Below are the code and all the weights of a small trained network. Each question names an input and a class and asks about switching units off, where a switched-off unit gives its printed mean instead of its output.

import numpy as np


def w(rows, s, z=0):
    codes = np.array(rows[::2]) - 128.0
    scale = np.full(codes.shape[1], s)
    scale[-1] = z or s
    return codes * scale


def f(y):
    return y / 2 * (1 + np.tanh(0.7978845608 * (y + 0.044715 * y**3)))


def log_softmax(a):
    a = a - a.max(-1, keepdims=True)
    return a - np.log(np.exp(a).sum(-1, keepdims=True))


def net(x, mask):
    res = np.array(x, float).reshape(1, 6) / 4 @ E
    y = f(res @ A[0][:, :-1].T + A[0][:, -1])
    res = res + np.where(mask, y, B[0][:, -1]) @ B[0][:, :-1]
    return log_softmax(res[-1] @ U[:, :-1].T + U[:, -1])


A, B = {}, {}
E = w([
[73,85,168,78,92],'x0',
[111,53,188,102,230],'x1',
[111,221,203,103,150],'x2',
[219,118,134,86,3],'x3',
[50,83,78,132,114],'x4',
[122,45,169,180,107],'x5',
],0.012)
A[0] = w([
[158,101,179,96,186,51],'N1',
[102,155,210,129,175,237],'N2',
[148,151,167,127,250,249],'N3',
[79,95,78,134,187,218],'N4',
[123,198,155,169,174,73],'N5',
[108,41,149,138,96,253],'N6',
],0.012,0.0032)
B[0] = w([
[200,89,188,90,160,180],'N1',
[93,153,254,156,125,215],'N2',
[176,146,164,177,229,250],'N3',
[21,108,15,108,201,206],'N4',
[101,248,148,216,143,192],'N5',
[106,38,138,146,81,193],'N6',
],0.0094,0.016)
U = w([
[128,83,32,175,135,118],'0',
[61,109,217,79,83,119],'1',
[39,93,51,95,181,125],'2',
[119,186,154,184,158,118],'3',
[128,121,112,107,127,56],'4',
[142,13,106,161,34,154],'5',
[202,225,59,72,1,253],'6',
[202,67,166,105,186,93],'7',
],0.011,0.0068)

Each question gives the input, the list of numbers given to net, and the class t.
The units are the neurons (one row each of A and B). Each row of codes is followed by its name. A weight is (code - 128) times the scale printed after its matrix; where a second scale follows, it is the last column's (A, B and U).
mask holds one flag per neuron, in row order. A switched-off neuron (its flag False) gives its mean, the last column of its row in B, instead of its output. The means were averaged over made-up inputs and are rounded, as every weight is.
A unit's drop is (log p(t) with every unit on - log p(t) with that unit switched off) / (log p(t) with every unit on - log p(t) with every unit switched off).
The circuit of an input: a set's keep is (log p(t) with only the set's units on - log p(t) with every unit switched off) / (log p(t) with every unit on - log p(t) with every unit switched off). Starting from all 6 units, units are removed one at a time, each time the one whose removal leaves the highest keep (on an exact tie, the one counted first), for as long as the keep stays at least 0.8.
units of the circuit, in order: the units of the circuit, biggest drop first
top k neurons: the k neurons with the biggest drops, biggest first
drop of u: that unit's drop, to one decimal
input [3,6,-7,-5,-2,7], class 2: units of the circuit, in order => N4
input [-6,-7,-5,-5,-7,-1], class 6: top 2 neurons => N2; N3
input [0,-6,-2,-4,-1,-2], class 6: units of the circuit, in order => N3; N4; N2
input [-2,-2,7,4,4,2], class 6: units of the circuit, in order => N3; N2
input [-6,-1,-3,-2,2,0], class 2: units of the circuit, in order => N4; N3
input [0,2,7,5,4,-4], class 6: units of the circuit, in order => N3; N6; N4
input [2,-8,4,4,6,4], class 6: top 4 neurons => N2; N4; N3; N1
input [2,-7,4,-2,1,5], class 6: top 4 neurons => N3; N2; N4; N6
input [-2,3,-1,4,2,-1], class 5: top 4 neurons => N3; N4; N5; N2
input [-2,0,-3,5,-3,2], class 5: top 2 neurons => N5; N3
input [4,-2,4,2,-8,8], class 1: top 2 neurons => N3; N2
input [1,-1,7,5,5,8], class 5: drop of N2 => 0.1
input [5,-6,5,-4,0,8], class 1: drop of N6 => 0.0
input [-2,-8,5,0,-3,1], class 6: units of the circuit, in order => N3
input [-2,-2,0,1,6,1], class 5: drop of N5 => 0.3
input [-3,-4,-2,0,2,0], class 6: drop of N4 => 0.3
